Below are the code and all the weights of a small trained network. Each question names an input and a class and asks about switching units off, where a switched-off unit gives its printed mean instead of its output.

import numpy as np


def w(rows, s, z=0):
    codes = np.array(rows[::2]) - 128.0
    scale = np.full(codes.shape[1], s)
    scale[-1] = z or s
    return codes * scale


def f(y):
    return y / 2 * (1 + np.tanh(0.7978845608 * (y + 0.044715 * y**3)))


def log_softmax(a):
    a = a - a.max(-1, keepdims=True)
    return a - np.log(np.exp(a).sum(-1, keepdims=True))


def net(x, mask):
    res = np.array(x, float).reshape(1, 6) / 4 @ E
    y = f(res @ A[0][:, :-1].T + A[0][:, -1])
    res = res + np.where(mask, y, B[0][:, -1]) @ B[0][:, :-1]
    return log_softmax(res[-1] @ U[:, :-1].T + U[:, -1])


A, B = {}, {}
E = w([
[123,117,89,199,131],'x0',
[92,163,49,153,156],'x1',
[61,193,161,110,123],'x2',
[194,203,150,130,171],'x3',
[143,170,135,122,2],'x4',
[139,165,159,200,157],'x5',
],0.0061)
A[0] = w([
[124,128,116,112,109,88],'N1',
[155,195,134,125,123,171],'N2',
[135,115,121,126,133,179],'N3',
[63,123,47,134,178,171],'N4',
[126,91,118,60,37,215],'N5',
[125,88,121,59,26,205],'N6',
[126,115,135,144,124,120],'N7',
[157,155,135,107,105,174],'N8',
[122,123,121,127,101,98],'N9',
[138,105,141,117,166,238],'N10',
[104,138,107,128,143,129],'N11',
[119,150,154,138,120,148],'N12',
[104,141,158,140,114,123],'N13',
[170,59,98,184,139,131],'N14',
[150,83,106,174,130,183],'N15',
[144,94,124,163,130,155],'N16',
[152,111,162,91,183,179],'N17',
[101,132,96,117,162,204],'N18',
[54,130,167,176,86,137],'N19',
[191,247,126,127,112,168],'N20',
[79,136,76,127,170,110],'N21',
[129,101,123,88,57,199],'N22',
[136,105,121,147,131,118],'N23',
[135,154,122,119,131,153],'N24',
[147,110,161,98,184,154],'N25',
[101,121,137,149,117,221],'N26',
[132,125,117,126,127,135],'N27',
[86,129,99,112,184,179],'N28',
[126,95,121,96,64,221],'N29',
[132,221,163,167,93,250],'N30',
[165,68,106,185,126,187],'N31',
[66,165,193,177,72,133],'N32',
[156,101,178,68,218,138],'N33',
[150,85,105,166,140,194],'N34',
],0.013,0.0014)
B[0] = w([
[125,133,141,114,114,129],'N1',
[157,158,121,174,71,183],'N2',
[117,123,136,134,138,138],'N3',
[167,203,95,117,254,207],'N4',
[94,204,204,33,66,243],'N5',
[96,211,203,15,57,254],'N6',
[110,126,122,123,130,129],'N7',
[144,175,126,131,102,164],'N8',
[126,120,136,106,113,132],'N9',
[134,94,172,139,158,171],'N10',
[146,148,118,124,151,137],'N11',
[135,111,101,124,102,144],'N12',
[124,105,97,111,112,139],'N13',
[2,122,108,171,136,199],'N14',
[49,139,119,157,128,173],'N15',
[72,123,122,138,130,153],'N16',
[157,67,199,141,118,188],'N17',
[151,157,135,130,183,159],'N18',
[142,54,75,53,154,171],'N19',
[202,194,126,230,32,249],'N20',
[165,184,111,119,203,170],'N21',
[116,178,164,55,88,204],'N22',
[98,130,129,141,133,135],'N23',
[143,146,130,146,121,139],'N24',
[151,70,196,135,126,182],'N25',
[119,115,106,105,148,146],'N26',
[121,133,130,131,132,129],'N27',
[181,151,149,117,206,177],'N28',
[94,162,168,64,82,197],'N29',
[215,125,40,148,35,236],'N30',
[18,129,116,158,119,193],'N31',
[132,40,17,61,109,196],'N32',
[175,16,247,152,130,226],'N33',
[52,131,119,165,148,175],'N34',
],0.03,0.0051)
U = w([
[152,168,128,126,233,44],'0',
[154,21,225,152,152,59],'1',
[138,50,49,84,112,68],'2',
[94,181,200,11,87,254],'3',
[2,99,112,190,156,232],'4',
[188,153,99,220,66,40],'5',
],0.0054,0.00047)

Each question gives the input, the list of numbers given to net, and the class t.
The units are the neurons (one row each of A and B). Each row of codes is followed by its name. A weight is (code - 128) times the scale printed after its matrix; where a second scale follows, it is the last column's (A, B and U).
mask holds one flag per neuron, in row order. A switched-off neuron (its flag False) gives its mean, the last column of its row in B, instead of its output. The means were averaged over made-up inputs and are rounded, as every weight is.
A unit's drop is (log p(t) with every unit on - log p(t) with that unit switched off) / (log p(t) with every unit on - log p(t) with every unit switched off).
The circuit of an input: a set's keep is (log p(t) with only the set's units on - log p(t) with every unit switched off) / (log p(t) with every unit on - log p(t) with every unit switched off). Starting from the 12 units with the biggest drops (on a tie, the unit counted first), units are removed one at a time, each time the one whose removal leaves the highest keep (on an exact tie, the one counted first), for as long as the keep stays at least 0.8.
units of the circuit, in order: the units of the circuit, biggest drop first
unit that matters most: the unit with the biggest drop
k most important neurons: the k neurons with the biggest drops, biggest first
drop of u: that unit's drop, to one decimal
input [-4,6,-1,8,-7,8], class 1: units of the circuit, in order => [N33]
input [-2,2,8,-3,-1,-2], class 2: units of the circuit, in order => [N32 N19 N6]
input [-6,5,3,0,-8,3], class 0: 2 most important neurons => [N4 N21]
input [3,7,-6,8,-4,7], class 4: 3 most important neurons => [N14 N31 N34]
input [-8,7,8,-3,2,8], class 2: 2 most important neurons => [N32 N19]
input [-2,3,8,-4,1,0], class 2: units of the circuit, in order => [N32 N19]
input [-1,8,-8,3,1,8], class 4: units of the circuit, in order => [N14 N31]
input [5,6,-3,-7,-3,0], class 4: 2 most important neurons => [N14 N31]
input [3,8,3,2,1,2], class 5: 2 most important neurons => [N30 N20]
input [3,6,1,-1,3,8], class 5: 2 most important neurons => [N20 N30]
input [-3,-1,7,-2,3,6], class 2: drop of N32 => 0.3
input [1,2,2,7,-5,-3], class 1: drop of N33 => 0.2
input [8,0,2,1,2,0], class 2: drop of N19 => 0.1
input [-1,1,-3,0,-7,-5], class 1: unit that matters most => N33
input [-4,-7,-7,5,-7,0], class 1: drop of N6 => 0.0
